Below is a small trained network, with its code and all its weights. Each question gives an input and a class and asks what happens when units are switched off, that is, made to give their printed mean instead of their output.

import numpy as np


def w(rows, s, z=0):
    codes = np.array(rows[::2]) - 128.0
    scale = np.full(codes.shape[1], s)
    scale[-1] = z or s
    return codes * scale


def norm(h):
    return h / np.sqrt((h * h).mean(-1, keepdims=True) + 1e-5)


def f(y):
    return y / 2 * (1 + np.tanh(0.7978845608 * (y + 0.044715 * y**3)))


def log_softmax(a):
    a = a - a.max(-1, keepdims=True)
    return a - np.log(np.exp(a).sum(-1, keepdims=True))


def net(x, mask):
    res = np.array(x, float).reshape(1, 7) / 4 @ E
    u = 0
    for l in range(2):
        y = f(norm(res) @ A[l][:, :-1].T + A[l][:, -1])
        res = res + np.where(mask[u : u + 3], y, B[l][:, -1]) @ B[l][:, :-1]
        u += 3
    return log_softmax(norm(res)[-1] @ U[:, :-1].T + U[:, -1])


A, B = {}, {}
E = w([
[108,129,136,49,135,203,135,117,101,170,142],'x0',
[126,130,128,125,129,124,123,130,127,131,129],'x1',
[75,232,130,129,166,151,248,182,203,93,131],'x2',
[127,128,127,126,128,126,126,126,131,130,127],'x3',
[130,129,129,126,127,128,130,132,131,134,129],'x4',
[3,178,140,118,47,154,90,139,121,97,160],'x5',
[129,129,129,128,126,128,129,126,123,130,131],'x6',
],0.003)
A[0] = w([
[107,125,127,30,79,211,41,114,65,195,151,8],'0.n0',
[208,83,145,148,144,119,93,111,77,160,122,6],'0.n1',
[253,53,179,118,152,104,97,123,71,191,150,63],'0.n2',
],0.0027,0.0018)
B[0] = w([
[27,81,161,116,152,139,220,76,85,97,133,222],'0.n0',
[33,215,59,99,111,132,92,158,195,98,122,163],'0.n1',
[3,191,20,90,113,168,84,69,199,72,85,251],'0.n2',
],0.0038,0.002)
A[1] = w([
[2,211,164,131,93,158,180,170,147,66,175,78],'1.n0',
[135,165,104,7,194,217,181,128,140,193,125,3],'1.n1',
[47,89,154,139,32,110,36,86,44,107,162,77],'1.n2',
],0.0034,0.003)
B[1] = w([
[164,58,64,112,142,111,44,61,114,139,88,237],'1.n0',
[230,210,166,156,2,180,17,217,154,200,169,158],'1.n1',
[211,186,195,168,142,121,196,226,165,150,160,254],'1.n2',
],0.0048,0.0033)
U = w([
[89,104,54,175,134,35,60,77,162,59,81,129],'0',
[216,177,201,174,95,130,124,209,148,157,163,251],'1',
[98,128,80,39,109,221,60,74,125,162,115,58],'2',
[61,82,221,96,129,152,190,121,58,140,180,88],'3',
[164,130,126,163,217,83,255,130,148,102,99,62],'4',
],0.0094,0.0016)

Each question gives the input, the list of numbers given to net, and the class t.
The units are the neurons (one row each of A and B). Each row of codes is followed by its name. A weight is (code - 128) times the scale printed after its matrix; where a second scale follows, it is the last column's (A, B and U).
mask holds one flag per neuron, layer by layer. A switched-off neuron (its flag False) gives its mean, the last column of its row in B, instead of its output. The means were averaged over made-up inputs and are rounded, as every weight is.
A unit's drop is (log p(t) with every unit on - log p(t) with that unit switched off) / (log p(t) with every unit on - log p(t) with every unit switched off).
The circuit of an input: a set's keep is (log p(t) with only the set's units on - log p(t) with every unit switched off) / (log p(t) with every unit on - log p(t) with every unit switched off). Starting from all 6 units, units are removed one at a time, each time the one whose removal leaves the highest keep (on an exact tie, the one counted first), for as long as the keep stays at least 0.8.
circuit, biggest first: the units of the circuit, biggest drop first
k most important neurons: the k neurons with the biggest drops, biggest first
k most important neurons of layer l: the k neurons of layer l with the biggest drops, biggest first
drop when u is switched off: that unit's drop, to one decimal
input [-5,3,-1,-3,-3,5,1], class 1: circuit, biggest first : (1.n2)
input [0,2,1,-8,-5,1,-2], class 0: circuit, biggest first : (1.n1; 1.n2)
input [2,3,-7,6,-6,3,2], class 3: circuit, biggest first : (0.n0; 1.n1; 1.n2)
input [6,1,-8,-7,5,6,-7], class 3: circuit, biggest first : (0.n0; 1.n2)
input [3,-2,-4,1,3,1,-6], class 3: 2 most important neurons : (0.n0; 1.n2)
input [-4,-6,0,1,-7,-7,0], class 0: 2 most important neurons : (1.n2; 0.n2)
input [1,-7,5,6,-4,2,-1], class 2: 2 most important neurons of layer 1 : (1.n0; 1.n2)
input [1,8,5,-7,-5,-7,7], class 1: 3 most important neurons : (1.n1; 0.n0; 1.n0)
input [5,-2,-5,2,-7,8,-3], class 3: circuit, biggest first : (0.n0; 1.n2)
input [-5,-4,8,-3,1,3,-2], class 0: 2 most important neurons : (1.n0; 1.n2)
input [0,-6,0,7,4,-5,0], class 0: 2 most important neurons : (1.n2; 0.n2)
input [6,3,1,-2,5,-8,7], class 1: 2 most important neurons : (1.n1; 1.n0)
input [-2,0,0,-7,-2,1,-1], class 1: 2 most important neurons of layer 0 : (0.n2; 0.n0)
input [7,-4,2,-8,-2,0,-4], class 1: circuit, biggest first : (1.n1)
input [-6,3,-8,2,-4,3,-6], class 1: 2 most important neurons of layer 1 : (1.n2; 1.n0)
input [-7,-6,5,7,-4,3,4], class 0: 2 most important neurons : (1.n2; 1.n0)
input [-1,-4,0,-8,7,0,0], class 0: 2 most important neurons : (1.n2; 1.n1)
input [-6,-1,8,4,-3,6,-5], class 0: 2 most important neurons of layer 1 : (1.n0; 1.n2)
input [6,-5,6,-8,6,0,3], class 1: 2 most important neurons : (1.n1; 0.n2)
input [-2,-3,0,8,-5,-3,-5], class 0: circuit, biggest first : (1.n2)
input [-2,-1,5,2,-8,6,-1], class 0: 2 most important neurons of layer 1 : (1.n0; 1.n1)
input [8,-3,-5,5,-3,1,7], class 3: drop when 1.n0 is switched off : 0.2
input [2,-7,4,-2,8,-7,-3], class 1: drop when 1.n1 is switched off : 0.8
input [2,0,-6,3,1,8,-6], class 3: drop when 1.n1 is switched off : 0.4
input [-4,-2,-4,-8,-7,7,0], class 1: drop when 1.n2 is switched off : 0.5
